Here is a tiny trained network, its code and every weight. The questions are about switching its units off for an input and a class, where a switched-off unit gives its printed mean instead of its output.

import numpy as np


def w(rows, s, z=0):
    codes = np.array(rows[::2]) - 128.0
    scale = np.full(codes.shape[1], s)
    scale[-1] = z or s
    return codes * scale


def f(y):
    return np.maximum(y, 0)


def log_softmax(a):
    a = a - a.max(-1, keepdims=True)
    return a - np.log(np.exp(a).sum(-1, keepdims=True))


def net(x, mask):
    res = np.array(x, float).reshape(1, 5) / 4 @ E
    y = f(res @ A[0][:, :-1].T + A[0][:, -1])
    res = res + np.where(mask, y, B[0][:, -1]) @ B[0][:, :-1]
    return log_softmax(res[-1] @ U[:, :-1].T + U[:, -1])


A, B = {}, {}
E = w([
[118,143,132,199,62],'x0',
[122,33,151,179,128],'x1',
[169,111,51,70,52],'x2',
[5,87,131,112,203],'x3',
[59,160,61,169,116],'x4',
],0.012)
A[0] = w([
[166,125,89,118,157,105],'neuron 1',
[183,146,74,104,76,189],'neuron 2',
[78,128,184,56,227,204],'neuron 3',
[254,158,96,125,63,222],'neuron 4',
[133,105,75,70,125,255],'neuron 5',
[83,63,21,81,122,212],'neuron 6',
[187,133,92,67,32,200],'neuron 7',
[137,132,28,189,88,218],'neuron 8',
[58,118,157,221,170,205],'neuron 9',
[111,167,214,73,166,118],'neuron 10',
[92,86,114,227,101,224],'neuron 11',
[116,145,247,139,158,253],'neuron 12',
[191,172,75,71,74,193],'neuron 13',
[152,80,187,154,189,205],'neuron 14',
[111,166,20,64,79,171],'neuron 15',
[142,98,56,142,178,96],'neuron 16',
[91,138,188,111,96,135],'neuron 17',
[160,125,124,199,73,212],'neuron 18',
[89,136,177,144,181,221],'neuron 19',
[87,58,131,129,134,154],'neuron 20',
[229,167,143,79,127,219],'neuron 21',
[133,173,104,138,159,154],'neuron 22',
[234,167,150,154,96,194],'neuron 23',
],0.014,0.0032)
B[0] = w([
[145,168,118,131,126,148],'neuron 1',
[145,253,130,144,187,204],'neuron 2',
[179,61,48,70,185,234],'neuron 3',
[114,221,222,214,239,250],'neuron 4',
[95,159,38,152,143,184],'neuron 5',
[2,65,27,144,221,208],'neuron 6',
[76,222,132,168,182,227],'neuron 7',
[106,213,121,103,56,209],'neuron 8',
[200,43,130,131,65,218],'neuron 9',
[198,157,96,69,139,186],'neuron 10',
[73,83,135,155,3,201],'neuron 11',
[219,76,162,83,71,200],'neuron 12',
[101,244,116,163,151,219],'neuron 13',
[179,11,175,103,123,187],'neuron 14',
[16,211,70,75,159,221],'neuron 15',
[98,82,140,116,158,153],'neuron 16',
[190,115,81,114,105,147],'neuron 17',
[179,160,227,122,81,198],'neuron 18',
[231,82,95,107,54,194],'neuron 19',
[122,31,79,180,152,173],'neuron 20',
[156,199,159,143,201,210],'neuron 21',
[124,161,86,108,92,159],'neuron 22',
[180,131,243,225,200,221],'neuron 23',
],0.0069,0.018)
U = w([
[31,176,75,86,160,158],'0',
[223,141,92,7,141,144],'1',
[142,138,130,161,31,253],'2',
[101,77,94,144,167,101],'3',
[156,125,191,122,183,17],'4',
[131,225,137,152,175,125],'5',
],0.014,0.0022)

Each question gives the input, the list of numbers given to net, and the class t.
The units are the neurons (one row each of A and B). Each row of codes is followed by its name. A weight is (code - 128) times the scale printed after its matrix; where a second scale follows, it is the last column's (A, B and U).
mask holds one flag per neuron, in row order. A switched-off neuron (its flag False) gives its mean, the last column of its row in B, instead of its output. The means were averaged over made-up inputs and are rounded, as every weight is.
A unit's drop is (log p(t) with every unit on - log p(t) with that unit switched off) / (log p(t) with every unit on - log p(t) with every unit switched off).
The circuit of an input: a set's keep is (log p(t) with only the set's units on - log p(t) with every unit switched off) / (log p(t) with every unit on - log p(t) with every unit switched off). Starting from the 12 units with the biggest drops (on a tie, the unit counted first), units are removed one at a time, each time the one whose removal leaves the highest keep (on an exact tie, the one counted first), for as long as the keep stays at least 0.8.
units of the circuit, in order: the units of the circuit, biggest drop first
k most important neurons: the k neurons with the biggest drops, biggest first
drop of u: that unit's drop, to one decimal
input [7,0,-1,-4,8], class 2: units of the circuit, in order -> (neuron 11)
input [-7,1,4,7,1], class 3: units of the circuit, in order -> (neuron 20; neuron 13)
input [-6,2,-2,-6,-6], class 4: 2 most important neurons -> (neuron 14; neuron 15)
input [-4,8,8,4,-1], class 0: 2 most important neurons -> (neuron 9; neuron 23)
input [-4,1,4,8,-5], class 3: 2 most important neurons -> (neuron 6; neuron 20)
input [-5,4,0,6,-2], class 3: 4 most important neurons -> (neuron 20; neuron 6; neuron 18; neuron 8)
input [0,-7,6,0,3], class 0: 2 most important neurons -> (neuron 15; neuron 6)
input [6,7,2,6,-6], class 3: 2 most important neurons -> (neuron 20; neuron 8)
input [5,7,5,4,-3], class 3: 2 most important neurons -> (neuron 6; neuron 20)
input [2,8,1,2,2], class 2: 2 most important neurons -> (neuron 11; neuron 3)
input [-3,5,-7,4,6], class 1: 2 most important neurons -> (neuron 19; neuron 3)
input [4,3,-3,-2,-4], class 4: 3 most important neurons -> (neuron 8; neuron 23; neuron 14)
input [7,0,2,5,-7], class 1: 2 most important neurons -> (neuron 4; neuron 23)
input [-2,4,-4,5,4], class 3: most important neuron -> (neuron 20)
input [7,7,-2,7,-8], class 1: drop of neuron 14 -> 0.2
input [-2,2,4,8,-6], class 3: 2 most important neurons -> (neuron 6; neuron 20)
input [-3,-1,-5,-5,2], class 4: drop of neuron 7 -> 0.2
input [-3,0,-1,-2,-7], class 4: drop of neuron 23 -> 0.1
input [-6,4,-1,-3,2], class 3: drop of neuron 18 -> 0.2
